Here is a tiny trained network, its code and every weight. The questions are about switching its units off for an input and a class, where a switched-off unit gives its printed mean instead of its output.

import numpy as np


def w(rows, s, z=0):
    codes = np.array(rows[::2]) - 128.0
    scale = np.full(codes.shape[1], s)
    scale[-1] = z or s
    return codes * scale


def norm(h):
    return h / np.sqrt((h * h).mean(-1, keepdims=True) + 1e-5)


def f(y):
    return y / 2 * (1 + np.tanh(0.7978845608 * (y + 0.044715 * y**3)))


def log_softmax(a):
    a = a - a.max(-1, keepdims=True)
    return a - np.log(np.exp(a).sum(-1, keepdims=True))


def net(x, mask):
    res = np.array(x, float).reshape(1, 6) / 4 @ E
    u = 0
    for l in range(2):
        y = f(norm(res) @ A[l][:, :-1].T + A[l][:, -1])
        res = res + np.where(mask[u : u + 11], y, B[l][:, -1]) @ B[l][:, :-1]
        u += 11
    return log_softmax(norm(res)[-1] @ U[:, :-1].T + U[:, -1])


A, B = {}, {}
E = w([
[129,128,126],'x0',
[189,23,254],'x1',
[59,193,203],'x2',
[130,129,126],'x3',
[252,175,156],'x4',
[128,127,128],'x5',
],0.0068)
A[0] = w([
[226,171,137,119],'0.n1',
[225,254,58,152],'0.n2',
[223,155,101,73],'0.n3',
[128,129,106,76],'0.n4',
[229,183,48,2],'0.n5',
[180,146,109,74],'0.n6',
[159,251,196,93],'0.n7',
[89,174,156,133],'0.n8',
[127,75,140,220],'0.n9',
[142,66,53,173],'0.n10',
[78,159,46,137],'0.n11',
],0.012,0.0039)
B[0] = w([
[184,188,141,203],'0.n1',
[9,112,81,255],'0.n2',
[178,199,117,178],'0.n3',
[148,131,122,118],'0.n4',
[139,195,50,183],'0.n5',
[145,168,127,140],'0.n6',
[1,144,150,208],'0.n7',
[68,138,84,155],'0.n8',
[107,72,152,189],'0.n9',
[154,90,90,196],'0.n10',
[200,144,73,198],'0.n11',
],0.024,0.0065)
A[1] = w([
[165,85,144,49],'1.n1',
[224,175,159,32],'1.n2',
[92,120,149,112],'1.n3',
[53,114,101,117],'1.n4',
[141,70,175,29],'1.n5',
[128,192,73,144],'1.n6',
[116,125,112,106],'1.n7',
[160,116,95,216],'1.n8',
[78,129,254,70],'1.n9',
[94,183,59,132],'1.n10',
[144,162,216,6],'1.n11',
],0.017,0.0017)
B[1] = w([
[81,139,131,153],'1.n1',
[119,66,242,163],'1.n2',
[141,97,98,153],'1.n3',
[219,91,166,215],'1.n4',
[73,98,153,171],'1.n5',
[90,105,180,224],'1.n6',
[147,136,138,140],'1.n7',
[82,137,128,167],'1.n8',
[204,175,22,210],'1.n9',
[190,124,220,254],'1.n10',
[127,251,127,152],'1.n11',
],0.02,0.0081)
U = w([
[206,81,45,101],'0',
[166,132,215,186],'1',
[138,227,86,212],'2',
[5,156,141,1],'3',
[81,37,118,62],'4',
],0.022,0.004)

Each question gives the input, the list of numbers given to net, and the class t.
The units are the neurons (one row each of A and B). Each row of codes is followed by its name. A weight is (code - 128) times the scale printed after its matrix; where a second scale follows, it is the last column's (A, B and U).
mask holds one flag per neuron, layer by layer. A switched-off neuron (its flag False) gives its mean, the last column of its row in B, instead of its output. The means were averaged over made-up inputs and are rounded, as every weight is.
A unit's drop is (log p(t) with every unit on - log p(t) with that unit switched off) / (log p(t) with every unit on - log p(t) with every unit switched off).
The circuit of an input: a set's keep is (log p(t) with only the set's units on - log p(t) with every unit switched off) / (log p(t) with every unit on - log p(t) with every unit switched off). Starting from the 12 units with the biggest drops (on a tie, the unit counted first), units are removed one at a time, each time the one whose removal leaves the highest keep (on an exact tie, the one counted first), for as long as the keep stays at least 0.8.
circuit, biggest first: the units of the circuit, biggest drop first
most important unit: the unit with the biggest drop
top k neurons: the k neurons with the biggest drops, biggest first
k most important neurons of layer l: the k neurons of layer l with the biggest drops, biggest first
input [6,7,3,-4,-7,6], class 0: most important unit : 1.n9
input [3,-5,-6,-3,0,4], class 0: 3 most important neurons of layer 0 : [0.n10, 0.n1, 0.n7]
input [-4,7,1,-5,3,-2], class 2: 3 most important neurons of layer 0 : [0.n11, 0.n10, 0.n5]
input [-2,7,-2,-1,0,-4], class 4: top 3 neurons : [0.n7, 1.n5, 1.n10]
input [2,-7,2,-2,-8,-3], class 1: top 2 neurons : [1.n10, 1.n9]
input [-8,-2,6,-1,-1,-6], class 1: top 2 neurons : [1.n4, 0.n2]
input [-7,-5,2,1,1,-3], class 3: top 4 neurons : [0.n2, 1.n9, 0.n8, 0.n7]
input [0,-4,1,-1,7,-8], class 3: top 2 neurons : [0.n2, 0.n7]
input [-6,-8,3,1,0,8], class 1: 3 most important neurons of layer 1 : [1.n10, 1.n4, 1.n9]
input [4,6,7,1,1,-1], class 2: top 2 neurons : [1.n9, 0.n2]
input [8,-5,7,3,0,8], class 1: top 3 neurons : [1.n4, 1.n10, 0.n11]
input [8,-1,-6,4,2,4], class 2: top 2 neurons : [0.n5, 0.n2]
input [7,4,3,6,2,-8], class 2: top 2 neurons : [0.n2, 1.n11]
input [-5,-5,1,0,-7,8], class 1: top 2 neurons : [1.n10, 1.n9]
input [-8,-7,4,1,3,7], class 3: circuit, biggest first : [0.n2]
input [5,1,5,8,-7,8], class 0: top 3 neurons : [0.n5, 0.n3, 0.n1]
input [1,3,-1,1,-3,6], class 4: top 2 neurons : [0.n7, 1.n5]
input [-4,-5,6,4,0,-4], class 1: 2 most important neurons of layer 0 : [0.n11, 0.n9]
input [8,0,-2,-2,-3,3], class 0: 2 most important neurons of layer 1 : [1.n6, 1.n2]
input [6,-3,2,7,2,4], class 3: circuit, biggest first : [0.n2]
input [3,7,1,-4,-6,-1], class 0: 2 most important neurons of layer 1 : [1.n9, 1.n6]
input [2,-5,1,6,1,-1], class 3: 4 most important neurons of layer 1 : [1.n9, 1.n6, 1.n2, 1.n10]
input [-3,1,-6,-8,4,-7], class 1: 4 most important neurons of layer 1 : [1.n2, 1.n6, 1.n9, 1.n10]
